Below is a small trained network, with its code and all its weights. Each question gives an input and a class and asks what happens when units are switched off, that is, made to give their printed mean instead of their output.

import numpy as np


def w(rows, s, z=0):
    codes = np.array(rows[::2]) - 128.0
    scale = np.full(codes.shape[1], s)
    scale[-1] = z or s
    return codes * scale


def f(y):
    return y / 2 * (1 + np.tanh(0.7978845608 * (y + 0.044715 * y**3)))


def log_softmax(a):
    a = a - a.max(-1, keepdims=True)
    return a - np.log(np.exp(a).sum(-1, keepdims=True))


def net(x, mask):
    res = np.array(x, float).reshape(1, 7) / 4 @ E
    y = f(res @ A[0][:, :-1].T + A[0][:, -1])
    res = res + np.where(mask, y, B[0][:, -1]) @ B[0][:, :-1]
    return log_softmax(res[-1] @ U[:, :-1].T + U[:, -1])


A, B = {}, {}
E = w([
[92,173,214,174,27,25,249,50,47,40],'x0',
[6,72,79,226,133,158,208,61,126,168],'x1',
[233,17,184,57,19,252,194,37,126,212],'x2',
[49,38,140,199,176,184,165,172,234,113],'x3',
[137,190,2,93,39,9,93,31,206,151],'x4',
[140,244,185,241,53,153,134,206,231,199],'x5',
[139,61,190,226,87,138,74,80,220,38],'x6',
],0.0038)
A[0] = w([
[204,89,80,50,66,72,120,26,75,79,142],'neuron 1',
[211,15,204,59,125,243,219,69,110,167,93],'neuron 2',
[237,175,229,67,55,77,124,114,43,33,178],'neuron 3',
[35,154,59,76,221,53,150,103,25,95,179],'neuron 4',
[243,191,91,26,21,69,79,78,142,137,109],'neuron 5',
[44,128,61,38,226,66,178,96,24,113,129],'neuron 6',
[30,147,198,231,205,81,158,212,165,33,186],'neuron 7',
[198,24,142,113,139,234,63,34,157,107,186],'neuron 8',
[121,193,225,183,22,186,252,121,54,217,197],'neuron 9',
[80,221,131,216,47,74,165,122,176,147,255],'neuron 10',
[194,180,220,74,210,134,55,240,60,85,185],'neuron 11',
[156,125,71,121,182,208,30,184,186,217,201],'neuron 12',
[24,44,232,242,235,241,178,231,86,67,226],'neuron 13',
[180,175,129,79,224,147,25,233,78,169,197],'neuron 14',
[211,32,152,25,92,231,231,98,82,220,60],'neuron 15',
[209,177,184,90,189,161,47,234,120,125,203],'neuron 16',
[144,22,229,161,59,249,252,116,88,221,193],'neuron 17',
[181,193,72,105,183,187,26,228,161,230,208],'neuron 18',
[240,199,199,104,15,34,143,24,41,39,217],'neuron 19',
[195,171,151,82,190,165,29,235,131,177,216],'neuron 20',
],0.004,0.0025)
B[0] = w([
[133,73,207,48,134,205,65,68,40,49,186],'neuron 1',
[75,38,103,229,14,126,60,12,222,210,204],'neuron 2',
[216,224,214,13,135,233,36,151,22,71,206],'neuron 3',
[14,97,50,73,195,27,230,75,49,132,188],'neuron 4',
[181,242,243,113,63,231,74,191,91,51,186],'neuron 5',
[20,25,46,41,220,32,228,69,21,117,178],'neuron 6',
[47,178,213,237,178,131,158,215,228,30,213],'neuron 7',
[146,10,137,125,210,210,30,96,156,98,190],'neuron 8',
[50,247,156,94,20,66,234,74,36,133,209],'neuron 9',
[28,215,91,230,54,57,203,68,204,160,205],'neuron 10',
[217,101,49,16,245,192,46,229,75,196,188],'neuron 11',
[147,149,47,47,192,180,64,115,67,218,194],'neuron 12',
[160,204,245,144,109,245,41,167,111,21,254],'neuron 13',
[183,138,12,19,239,132,78,179,66,243,190],'neuron 14',
[75,113,43,232,19,55,134,22,231,228,198],'neuron 15',
[231,188,46,70,243,202,23,237,183,220,182],'neuron 16',
[75,181,159,184,9,137,114,3,137,189,233],'neuron 17',
[201,228,10,55,159,155,73,152,107,244,202],'neuron 18',
[136,239,207,23,41,210,109,30,11,89,238],'neuron 19',
[219,200,20,49,237,190,30,223,160,243,190],'neuron 20',
],0.004,0.0055)
U = w([
[74,15,10,12,227,33,191,61,28,182,144],'0',
[60,121,179,207,233,48,219,247,195,10,130],'1',
[250,200,44,43,231,210,26,251,126,224,113],'2',
[173,178,252,64,66,247,80,99,37,14,167],'3',
[44,243,77,207,11,16,229,48,157,210,198],'4',
[106,10,99,241,75,143,35,55,245,158,121],'5',
[231,22,127,145,63,27,241,136,157,187,4],'6',
],0.004,0.0038)

Each question gives the input, the list of numbers given to net, and the class t.
The units are the neurons (one row each of A and B). Each row of codes is followed by its name. A weight is (code - 128) times the scale printed after its matrix; where a second scale follows, it is the last column's (A, B and U).
mask holds one flag per neuron, in row order. A switched-off neuron (its flag False) gives its mean, the last column of its row in B, instead of its output. The means were averaged over made-up inputs and are rounded, as every weight is.
A unit's drop is (log p(t) with every unit on - log p(t) with that unit switched off) / (log p(t) with every unit on - log p(t) with every unit switched off).
The circuit of an input: a set's keep is (log p(t) with only the set's units on - log p(t) with every unit switched off) / (log p(t) with every unit on - log p(t) with every unit switched off). Starting from the 12 units with the biggest drops (on a tie, the unit counted first), units are removed one at a time, each time the one whose removal leaves the highest keep (on an exact tie, the one counted first), for as long as the keep stays at least 0.8.
circuit, biggest first: the units of the circuit, biggest drop first
unit that matters most: the unit with the biggest drop
k most important neurons: the k neurons with the biggest drops, biggest first
drop of u: that unit's drop, to one decimal
input [3,-4,-5,-8,-6,-5,3], class 2: 3 most important neurons	neuron 11; neuron 16; neuron 14
input [6,4,-8,2,-2,8,-7], class 1: unit that matters most	neuron 7
input [1,2,7,-3,-5,2,1], class 4: circuit, biggest first	neuron 15; neuron 17
input [-2,2,5,0,-8,6,7], class 5: circuit, biggest first	neuron 2; neuron 19
input [1,7,-8,-3,3,3,5], class 1: circuit, biggest first	neuron 7; neuron 17
input [1,1,-1,4,-7,2,6], class 1: circuit, biggest first	neuron 7; neuron 19
input [5,4,-3,-6,8,-3,5], class 3: circuit, biggest first	neuron 19; neuron 1
input [-8,-2,8,3,-7,1,4], class 5: 4 most important neurons	neuron 2; neuron 15; neuron 17; neuron 3
input [-4,-2,-1,-2,-1,-8,-8], class 0: 3 most important neurons	neuron 6; neuron 4; neuron 13
input [-7,4,-1,-1,4,-4,-2], class 0: 2 most important neurons	neuron 13; neuron 6
input [3,5,-8,8,6,4,7], class 1: 2 most important neurons	neuron 7; neuron 17
input [5,6,-3,4,3,-6,8], class 1: drop of neuron 7	0.2
input [-3,2,-8,3,-3,0,4], class 1: drop of neuron 19	0.1
input [-2,2,-2,8,3,-2,6], class 1: most important neuron	neuron 2
input [-1,3,-5,7,-1,-3,4], class 1: drop of neuron 7	0.1
